In the rows, 128 means zero.
Each row of numbers stands for one node and depends on some of the facts below. Use the named rows to name the rest.

Some facts about the nodes:
[q101,q123,q219,q242,q266,q279,q29,q290,q299,q310,q322,q33,q372,q427,q44,q50,q547,q619,q621,q677,q681,q722,q725,q73,q742,q745,q751,q756,q807,q814,q856,q859,q896,q932,q964,q98] χ b
[q106,q133,q148,q161,q186,q21,q240,q304,q319,q341,q343,q378,q426,q443,q515,q541,q569,q672,q71,q767,q775,q806,q940,q955] χ e
[q109,q155,q195,q214,q228,q38,q390,q432,q448,q481,q492,q518,q524,q531,q566,q567,q576,q591,q622,q628,q64,q661,q692,q693,q70,q703,q705,q709,q718,q72,q737,q764,q817,q827,q841,q875,q88,q894,q900,q911,q926,q93,q970,q976,q984,q998] χ a
[q142,q212,q303,q308,q346,q360,q364,q368,q398,q441,q488,q528,q533,q54,q562,q603,q629,q647,q663,q76,q836,q85,q878,q904,q958,q959,q974,q979,q995,q996] χ d
[q178,q182,q198,q204,q223,q227,q233,q247,q296,q297,q306,q366,q370,q447,q561,q59,q650,q660,q69,q708,q734,q74,q769,q802,q812,q886,q892,q895,q916,q92,q927,q928] χ c
q106 α [q802]
q142 α [q341,q247,q310,q916,q672]
q155 α [q443]
q161 α [q109]
q178 α [q621,q998,q240,q751,q932]
q182 α [q959,q734]
q186 α [q59,q54,q71]
q195 α [q886,q561]
q21 α [q515,q368]
q214 α [q734,q841,q875]
q233 α [q242]
q266 α [q73,q984]
q304 α [q650,q817]
q308 α [q959,q996,q940]
q319 α [q74,q528,q958,q767]
q33 α [q212]
q346 α [q660,q955,q443]
q360 α [q343,q85,q488]
q364 α [q29,q647,q561]
q372 α [q647,q927]
q378 α [q492,q878]
q398 α [q621,q366,q751]
q427 α [q242,q441]
q44 α [q228]
q447 α [q541,q299,q928]
q481 α [q426,q769]
q50 α [q73,q904]
q562 α [q660,q242,q547]
q566 α [q926,q734,q814]
q629 α [q390,q940,q932]
q677 α [q426,q995]
q681 α [q996,q72,q547]
q692 α [q802,q123,q812,q297]
q703 α [q299,q672,q767]
q705 α [q959,q322]
q708 α [q54]
q718 α [q227,q240]
q737 α [q343,q72,q133]
q764 α [q518,q576,q297]
q775 α [q240]
q806 α [q742,q518,q647,q916]
q807 α [q693,q603]
q836 α [q443]
q859 α [q561]
q88 α [q812]
q894 α [q390,q576]
q896 α [q621,q85,q709,q932]
q900 α [q296]
q92 α [q240]
q93 α [q628,q996,q219]
q970 α [q895,q109,q751,q622]
q974 α [q85,q123,q109]
q98 α [q528]
[q101,q109,q133,q142,q155,q182,q198,q204,q212,q223,q228,q233,q279,q29,q296,q304,q33,q341,q343,q360,q366,q368,q372,q427,q44,q447,q448,q50,q515,q518,q524,q528,q531,q569,q629,q672,q681,q692,q70,q718,q72,q722,q725,q73,q734,q737,q742,q745,q764,q767,q775,q802,q812,q817,q85,q856,q859,q886,q892,q894,q900,q911,q916,q926,q927,q928,q940,q958,q964,q970,q974,q979,q984] Θ deplo
[q106,q123,q161,q178,q214,q240,q266,q290,q303,q308,q310,q346,q370,q378,q426,q443,q54,q541,q59,q621,q64,q650,q661,q663,q677,q705,q708,q71,q875,q88,q93,q959,q98,q996] Θ kluplem
[q148,q186,q195,q21,q227,q242,q297,q306,q364,q38,q390,q398,q432,q533,q547,q576,q591,q628,q647,q703,q74,q756,q76,q769,q807,q827,q904,q932,q976,q995,q998] Θ tulis
[q219,q247,q299,q319,q322,q441,q481,q488,q492,q561,q562,q566,q567,q603,q619,q622,q660,q69,q693,q709,q751,q806,q814,q836,q841,q878,q895,q896,q92,q955] Θ bastum
q101 Ω: q916
q148 Ω: q290,q900,q441
q186 Ω: q812
q195 Ω: q663,q814
q198 Ω: q390,q681
q21 Ω: q734,q812,q841,q622,q308
q219 Ω: q343,q718,q279
q240 Ω: q74,q859
q242 Ω: q660,q304
q296 Ω: q390,q932
q310 Ω: q621,q737
q341 Ω: q775
q372 Ω: q940
q426 Ω: q661,q106
q443 Ω: q427,q533,q745
q447 Ω: q93
q481 Ω: q814,q299
q488 Ω: q541
q515 Ω: q622,q737
q528 Ω: q769
q591 Ω: q940,q212
q619 Ω: q725,q427,q368
q628 Ω: q940
q629 Ω: q603,q672
q650 Ω: q751,q370,q33
q708 Ω: q692,q940,q64
q722 Ω: q734
q756 Ω: q364
q76 Ω: q69,q364
q802 Ω: q621
q806 Ω: q533,q769,q178
q827 Ω: q734,q432
q85 Ω: q70
q911 Ω: q660,q569,q812
q926 Ω: q562,q59,q896,q964
q958 Ω: q661,q841
q976 Ω: q895,q692,q109,q368
q979 Ω: q661,q737
q995 Ω: q290,q769

Some nodes and their rows:
[151 137 132 133 128 129 123 131 122 139 144 118 107 120 121 144 122 140
 129 141 110 133 139 115 133 147 156 135 118 134]: q932
[119 144  87 169 115 107 106  98 105 102 164  60 107 145  81  30 150 166
 118 119 157 102 134 111 147 134  79 122 137 135]: q940
[106 135 143 130 124 155 122 109 136 120 127 149 149 124 139 105 134 123
 133 132 117 121 111 130 123 113 117 125 124 136]: q448
[148 132 152 143 128 166 122 125 125 130 128 141 102 119 121 133 122 135
 132 128 101 137 122 134 135 122 140 115 133 121]: q576
[137 123 111 150 121 126 118 133 129 114 119 145 167 146 164 139 135 123
 136 118 134  96 144 130 117 132 104 132 122 121]: q974
[114 141 135 143 123 158 113 115 135 119 126 150 153 131 137 111 133 122
 126 130 118 115 123 129 123 109 115 123 118 135]: q109
[159 120 162 154 119 140 129 122 115 136 137 138  97 115 136 141 130 111
 139 127 143 141 131 141 135 140 132 116 136 120]: q533
[109  37 169 124 118  93 163 126  97 147 166  80 105  89 142 175 146 119
 141 115 141 155 114 130 142 124 149  93 159 116]: q443
[165 129 166 157 129 146 126 117 113 133 137 134  89 121 140 154 131 142
 149 126 116 133 126 132 137 143 133 114 137 113]: q54
[135 104 140 154 102 143 126 145 110 149 147 129  82  83  90 150 129  63
 135 120 175 151 160 152 131 109 155 148 133 135]: q769
[127 135 111 112 129  78 126 131 145 140 117 133 132 142 112  92 125 128
  84 151 132 152 104 132 122 141 144 131 120 143]: q299
[130 115 128 144 136 120 129 131 111 140 141 100 105 118 107 164 125 127
 119 124 135 146 146 112 135 117 152 112 115 132]: q242
[145  94 113 137 123  84 128 152 135 128 106 143 157 163 158 124 132 121
  81 122 124 131 107 146 125 137 116 102 139 122]: q562
[127 137 153 119 147 169 142 132 122 134 119 122  95 118 104 154 117 110
 138 110 137 151 144 126 143 106 130 104 130 122]: q827
[163 132 159 146 127 125 125 118 110 141 146 115  92 117 131 166 129 152
 147 137 128 137 133 124 132 150 141 124 131 118]: q541
[101 134 136 123 122 141 121 113 134 125 132 135 149 122 136 109 132 134
 129 138 127 123 113 124 119 116 124 139 121 139]: q928
[102 133 133 122 122 142 121 113 134 125 133 134 149 123 135 110 131 133
 132 139 127 124 112 124 118 116 124 139 122 139]: q223
[106 132 141 131 123 154 124 109 136 119 126 148 151 125 140 108 134 123
 132 132 119 120 115 131 122 112 118 124 125 134]: q228
[148 132 160 152 130 172 120 123 120 133 136 137  91 117 122 149 127 141
 144 126  94 136 126 133 138 122 146 113 137 118]: q875
[ 95 143 131 110 135 140 128 118 133 126 121 131 148 124 130 131 126 123
 133 130 144 129 127 119 119 104 119 135 114 139]: q812
[103 134 133 120 122 141 120 112 134 125 131 136 147 123 137 111 132 132
 130 139 128 123 110 125 118 117 125 138 120 138]: q892

Which node is each row?
No name comes twice in this set of rows, the named rows included.
[149 124 122 117 144 109 145 153 114 132 121  98 113 130 117 189 116 122
 138 108 163 134 167 120 133 134 124 127 128 112] => q186
[150 121 151 139 120 117 135 129 109 143 144 111  91 106 109 155 128 104
 138 126 175 147 154 132 135 136 134 129 130 126] => q148
[149 133 150 152 130 172 120 120 118 131 141 128  87 117 115 135 129 147
 144 123  91 132 127 132 142 124 143 110 141 118] => q64
[126 123 111 137 125 126 129 138 127 113 119 133 157 143 154 140 134 108
 139 111 151 101 152 127 125 129  96 130 123 124] => q629
[150 135 133 150 132 131 119 124 113 141 148 114  93 114 115 157 125 151
 138 138 108 135 141 119 132 140 164 133 118 125] => q123
[151 113  96 135 128 114 126 147 119 131 135 115 122 124 122 151 117 146
 127 127 105 119 150 121 125 148 158 144 123 119] => q807
[110 115  83 135 122 102 118 137 126 121 132 125 176 133 138 139 131 133
 123 127 122 102 148 116 112 126 133 148 109 133] => q681
[125 134 141 145 121 130 124 100 126 115 134 135 137 133 148  91 142 133
 136 130 139 115 113 128 127 133 100 121 130 128] => q212
[ 94 135 116 117 131 113 132 113 128 128 136 116 142 117 114 114 132 119
 131 133 152 127 136 113 122 119 129 142 110 144] => q101
[113 124  91 144 121 130 109 141 129 118 121 134 171 140 140 141 129 133
 123 121 120  99 146 125 112 108 121 144 115 129] => q182

The same nodes again, as new rows of numbers:
Some nodes and their rows:
[119 139 142 126 134 119 156 100 122 115 158 133 111 131 179 130  96 135
 109 158 129 117 138 112 156 117 122  95 116 109 156 174]: q569
[114 155 162  97 116  74 120 108 147 157 172 114 107 116 148 154  83 127
 116 186 126 121  87 151 181 109 144 135 111  60 171 175]: q629
[ 98  87  77 102 159 155 135  71 125 134 145 134 120 120 125 183  91  89
 140 101  98 116 123 141 117  82 155  93 149 100 180  54]: q214
[ 70 127 127 125 164 156 108 119 115 187 105 162 126 163 183 139  88 146
 116 159 131 142 114 108 136 130 152 154 141 151 159 142]: q319
[126 150 154  99 143 132 170 102 106  93 140 127 107 134 184 105 102 148
  95 140 156 129 141 111 139 146 124 110 137 131 149 156]: q767
[127 137 145 112 134 128 152  93 128 108 176 134 121 135 170 125 100 127
 119 157 137 123 149 110 153 114 115 109 128 117 159 164]: q531
[128  97 151 137 136 147 140 157 136 130  67 138 118 126 131 136  96 130
 158 133 124 116 134  79 118 143  95 158 115 140 130 152]: q814
[107 114 126  95 170 108 107 143 114 172  91 145 122 143 124 150 121 132
 146 163 138 156  77 155 138 155 145 182 168 103 178  96]: q195
[109  75  97  67 155 128 138  81 113 129 104  97  95 108 120 164  94 108
 130  51 111 117 156 123  99 102 147 130 134 129 172  43]: q64
[110 155 148 123 128 135 159  82 119 109 149  95 128 113 193 116  88 147
 115 160 135 107 108 103 148 132 120 107 124 128 161 166]: q892
[103 130 131 107 145 149 132 113  86 118 149 172 123 156 167 140  98 158
 104 147 163  83 145 139 140 116 115 122 123 120 162 173]: q859
[113 103  98  91 156 148 158  81 119 111 123 108  96 103 128 153 102  94
 112  96 110 133 119 130 102 106 169  95 134 114 189  54]: q303
[126 141 132  97 124  82  95 134 129 182  54 113 107 146 134 146  91  97
 160 164 114 141  85 156 120 146 145 181 119  67 166  99]: q21
[115  79 199  26 189  41 103  55 113 160 107 121 115 152 121 183  68 200
 112  59 173  59 147 145 171  99 108 249 121 107 175 196]: q372
[100 156 157 104 126 118 152 105  90 111 109  57 110 120 194  98  81 153
 114 132 156 112 144 124 133 139 115 127 123 143 143 157]: q927
[167 103 137  91 130 162 139 143 102  82 132 116  90  76  91 162 129  82
 114  91 105  78 120 155  81  70 128 110  81 100 183  51]: q621
[147 114 153 112 111 120 151 104 144 100 139  89  99 102 144 115  84 113
 147 137 111 120 169  84 149 118 102 107 103 125 136 177]: q72
[111 164 159  98 116 117 158 111  89 105 116  63 107 115 191  75  90 152
 108 123 157  99 147 120 122 157 122 137 120 151 144 164]: q916
[128  99 159 145 158 169 151 150 135 125  98 168 135 126 136 141 127 128
 137 150 117 116 111  69 123 132  98 149 116 145 148 158]: q322
[118 127 135  93 139  83 122 130 137 161  48  92  89 115 123 131  95 123
 156 148 122 168  93 128 133 171 140 184 143  99 156 101]: q76
[105 117 135 148 146 137 141 103 148 167 102 148 126 120 155 141  83 124
 137 170  96 157 106  74 141 138 137 131 133 139 154 150]: q836

Which node is each row?
No name comes twice in this set of rows, the named rows included.
[142 130 161  95 107 119 133 140 131  96 162  92  94  84 139  95  97 117
 131 122 134 118 172 111 134 112 105 122  93 135 127 165] => q109
[145 127  89  77 112 128 113  92  89 135 101  94 102 130 147 156  94  72
 137  92  98 105 154 144  71  98 148 128 101  83 186  30] => q661
[ 95 145 143  91 127  78 216 145 136  99 129  96  89 105 139 114 119 153
 106 188 183 176 101 129 181 224 121 132 203  86 137 176] => q528
[157 129 130  37 110  85 122 144  60 122  59  86 105 146 133 158 119  89
 115  98 148  76 113 183  66 133 131 182 102  57 195  18] => q310
[143 144 197  84  93  62 135 139 151 110 135  55  70  81 122 111  95 122
 126 145 130 127 122 128 162 142 115 141  90  89 126 176] => q85
[133 149 154  95 141 126 136 118 102 103 174 122 105 116 162  92 115 139
 102 139 146 137 154 122 134 126 120 116 126 152 148 162] => q518
[137 104 149 130 165 158 108 151 139 130 131 127  94  82  97 118 125  98
 155 127  97 154 115 107 118 103 128 114 113 156 153 105] => q998
[ 66  97 108 148 153 138 200 154 153 108  32  68  86  74 110 116 107 157
 156 141 146 184  93 115 146 204 137 138 192 165 109 127] => q769
[150  93 156 135 160 173 135 175 124  94 107 155  95  81  80 135 133 104
 158 130 112 125 102 111 118 103 110 143  98 144 150 119] => q932
[ 38 117 132 100 158  97 136 190 143 188  90 148 101 145 134 159 123 165
 124 189 169 166  60 153 172 211 156 183 199 115 142 155] => q806
[158 124 123  55 102  78 150 113 104 122  69  58  93 114 129 160 105  80
 126 107 106 119 109 147  85 135 141 156 103  54 175  37] => q426
[149 165 162 139 105 114 180  94 130  93 134  74 123 106 180 119  95 118
 134 185 107 123 115  95 143 131  99  99 108 104 157 173] => q734
[159 192 178  86 116  54 135 109 100 136 135  94 109 156 188 114 104 108
  94 194 135 132 107 139 140 155 120 142 111  56 187 157] => q958

